Below are the code and all the weights of a small trained network. Each question names an input and a target symbol and asks about switching units off, where a switched-off unit gives its printed mean instead of its output.

import numpy as np


def w(rows, s, z=0):
    codes = np.array(rows[::2]) - 128.0
    scale = np.full(codes.shape[1], s)
    scale[-1] = z or s
    return codes * scale


def f(y):
    return y / 2 * (1 + np.tanh(0.7978845608 * (y + 0.044715 * y**3)))


def softmax(a):
    e = np.exp(a - a.max(-1, keepdims=True))
    return e / e.sum(-1, keepdims=True)


def log_softmax(a):
    a = a - a.max(-1, keepdims=True)
    return a - np.log(np.exp(a).sum(-1, keepdims=True))


def net(x, mask):
    ids = ['ΘΞΠΨβγδεζηλστφω'.index(c) for c in x.split()]
    T = len(ids)
    res = E[ids] + P[:T]
    r = res
    for j in range(2):
        rows = slice(3 * j, 3 * j + 3)
        q, k, v = (r @ M[0][rows].T for M in (Q, K, V))
        z = softmax(np.where(np.tri(T) > 0, q @ k.T / 3**0.5, -1e9)) @ v
        o = O[0][rows]
        res = res + np.where(mask[j], z, o[:, -1]) @ o[:, :-1]
    y = f(res @ A[0][:, :-1].T + A[0][:, -1])
    res = res + np.where(mask[2:26], y, B[0][:, -1]) @ B[0][:, :-1]
    return log_softmax(res[-1] @ U[:, :-1].T + U[:, -1])


Q, K, V, O, A, B = {}, {}, {}, {}, {}, {}
E = w([
[127,208,134,150],'Θ',
[96,68,112,98],'Ξ',
[68,64,108,111],'Π',
[125,102,127,44],'Ψ',
[184,206,160,112],'β',
[124,20,121,176],'γ',
[127,165,153,170],'δ',
[73,87,87,77],'ε',
[183,62,255,145],'ζ',
[99,218,108,138],'η',
[125,127,175,14],'λ',
[100,106,122,40],'σ',
[131,185,145,158],'τ',
[84,15,116,192],'φ',
[163,64,148,108],'ω',
],0.014)
P = w([
[147,89,106,116],'0',
[237,70,1,173],'1',
[237,46,80,86],'2',
[66,81,141,170],'3',
[166,120,53,215],'4',
[188,121,105,62],'5',
[65,114,163,140],'6',
[168,127,44,216],'7',
[165,135,78,113],'8',
[40,128,164,154],'9',
[104,141,117,187],'10',
[153,179,116,93],'11',
[131,177,150,120],'12',
],0.0082)
Q[0] = w([
[86,166,57,94],'H0',
[111,212,156,219],'H0',
[98,153,77,142],'H0',
[89,168,172,215],'H1',
[54,70,196,58],'H1',
[254,74,81,61],'H1',
],0.0096)
K[0] = w([
[31,86,82,85],'H0',
[240,56,35,125],'H0',
[195,123,74,40],'H0',
[188,107,36,99],'H1',
[86,164,65,254],'H1',
[8,82,216,69],'H1',
],0.0067)
V[0] = w([
[134,120,184,125],'H0',
[79,74,173,80],'H0',
[156,25,7,101],'H0',
[4,148,25,141],'H1',
[104,148,144,214],'H1',
[126,82,109,244],'H1',
],0.013)
O[0] = w([
[82,98,88,211,133],'H0',
[142,53,174,178,175],'H0',
[126,143,220,173,254],'H0',
[250,84,132,93,96],'H1',
[145,79,56,197,93],'H1',
[187,156,108,248,176],'H1',
],0.013,0.0092)
A[0] = w([
[129,74,104,124,105],'N0',
[146,152,156,65,106],'N1',
[130,111,76,162,138],'N2',
[90,94,102,124,16],'N3',
[124,187,172,143,147],'N4',
[155,64,128,172,98],'N5',
[86,154,117,127,162],'N6',
[85,103,148,78,119],'N7',
[125,101,178,119,123],'N8',
[140,8,163,92,116],'N9',
[106,190,28,109,69],'N10',
[43,89,71,93,52],'N11',
[127,149,133,178,119],'N12',
[111,126,165,133,86],'N13',
[81,119,143,129,106],'N14',
[146,70,154,133,110],'N15',
[122,171,95,106,164],'N16',
[176,196,117,117,78],'N17',
[104,103,66,123,147],'N18',
[161,93,155,122,44],'N19',
[84,174,78,110,164],'N20',
[85,76,86,120,2],'N21',
[125,85,82,97,118],'N22',
[166,64,129,111,53],'N23',
],0.013,0.0091)
B[0] = w([
[132,120,1,146,126],'N0',
[144,176,97,237,167],'N1',
[192,89,214,34,163],'N2',
[58,243,168,155,123],'N3',
[197,61,100,147,254],'N4',
[110,161,147,22,245],'N5',
[190,127,183,82,163],'N6',
[140,107,69,164,177],'N7',
[98,166,36,192,232],'N8',
[60,176,52,151,236],'N9',
[164,108,134,198,133],'N10',
[78,44,140,58,144],'N11',
[119,117,153,52,240],'N12',
[184,145,57,164,188],'N13',
[128,57,104,155,175],'N14',
[133,204,101,104,213],'N15',
[164,114,170,184,128],'N16',
[64,81,111,222,131],'N17',
[150,80,129,101,131],'N18',
[116,243,184,73,152],'N19',
[189,97,143,191,142],'N20',
[35,231,175,137,125],'N21',
[147,127,39,47,125],'N22',
[41,183,104,9,142],'N23',
],0.0079,0.0096)
U = w([
[197,72,147,234,253],'Θ',
[204,148,236,155,143],'Ξ',
[121,136,117,204,19],'Π',
[164,44,105,49,108],'Ψ',
[158,45,110,34,96],'β',
[185,158,217,25,42],'γ',
[84,201,154,118,57],'δ',
[73,165,122,165,70],'ε',
[35,74,99,120,167],'ζ',
[136,6,106,90,68],'η',
[57,1,205,89,78],'λ',
[40,189,203,70,43],'σ',
[85,186,182,144,63],'τ',
[163,94,60,32,82],'φ',
[178,45,74,52,76],'ω',
],0.0063,0.0064)

Each question gives the input, a string of symbols that net reads in full, and the target symbol t.
The units are the heads (3 rows each of Q, K, V and O) and the neurons (one row each of A and B). Each row of codes is followed by its name. A weight is (code - 128) times the scale printed after its matrix; where a second scale follows, it is the last column's (O, A, B and U).
mask holds one flag per unit, heads first, then neurons. A switched-off unit (its flag False) gives its mean, the last column of its rows in O or B, instead of its output. The means were averaged over made-up inputs and are rounded, as every weight is.
A unit's drop is (log p(t) with every unit on - log p(t) with that unit switched off) / (log p(t) with every unit on - log p(t) with every unit switched off).
The circuit of an input: a set's keep is (log p(t) with only the set's units on - log p(t) with every unit switched off) / (log p(t) with every unit on - log p(t) with every unit switched off). Starting from the 12 units with the biggest drops (on a tie, the unit counted first), units are removed one at a time, each time the one whose removal leaves the highest keep (on an exact tie, the one counted first), for as long as the keep stays at least 0.8.
units of the circuit, in order: the units of the circuit, biggest drop first
most important unit: the unit with the biggest drop
top k neurons: the k neurons with the biggest drops, biggest first
which heads matter: for each layer, one digit per head in row order, 1 if its drop is at least 0.15 and else 0, layers parted by /
input ε γ δ λ η, target Θ: top 3 neurons : [N4 N5 N17]
input τ ω ω γ γ γ ω ε β λ γ δ, target Θ: units of the circuit, in order : [N4 N5]
input λ ω φ, target ζ: which heads matter : 01
input Θ β γ λ ω λ ω ω, target ζ: which heads matter : 01
input ω Ξ Ψ ω ω σ λ, target Θ: top neuron : [N5]
input Π Ψ φ ω η ζ φ φ ζ Ξ, target γ: which heads matter : 01
input ω Ξ γ ε η Ξ, target δ: which heads matter : 01
input ω η Ψ, target Θ: which heads matter : 11
input ζ λ ω ζ, target ζ: units of the circuit, in order : [H0 H1]
input ω ε η ω φ Ψ, target Θ: which heads matter : 10
input ζ Θ γ φ γ φ, target γ: which heads matter : 01
input ω ζ γ γ λ ε ω φ σ ζ, target γ: which heads matter : 11
input ε ω Θ φ Π Ξ, target γ: top 2 neurons : [N5 N19]
input ω ε σ φ σ γ ε ω ω ε, target Θ: which heads matter : 00
input ω γ ζ λ σ ε, target ζ: which heads matter : 11
input ω ε φ φ ω δ β σ λ τ, target Θ: top 2 neurons : [N4 N5]
input φ ω ω, target γ: which heads matter : 01
input ω Ξ ε, target Θ: most important unit : H0
input τ ζ γ φ ω γ, target γ: top 2 neurons : [N5 N2]
input ω σ η Θ Ξ λ ζ γ, target ζ: units of the circuit, in order : [H1]
input ω γ Ξ Π ω ω, target σ: top 4 neurons : [N23 N9 N19 N5]
input σ η ω, target ε: top 2 neurons : [N1 N9]
input φ ε Ψ, target γ: top 2 neurons : [N5 N19]
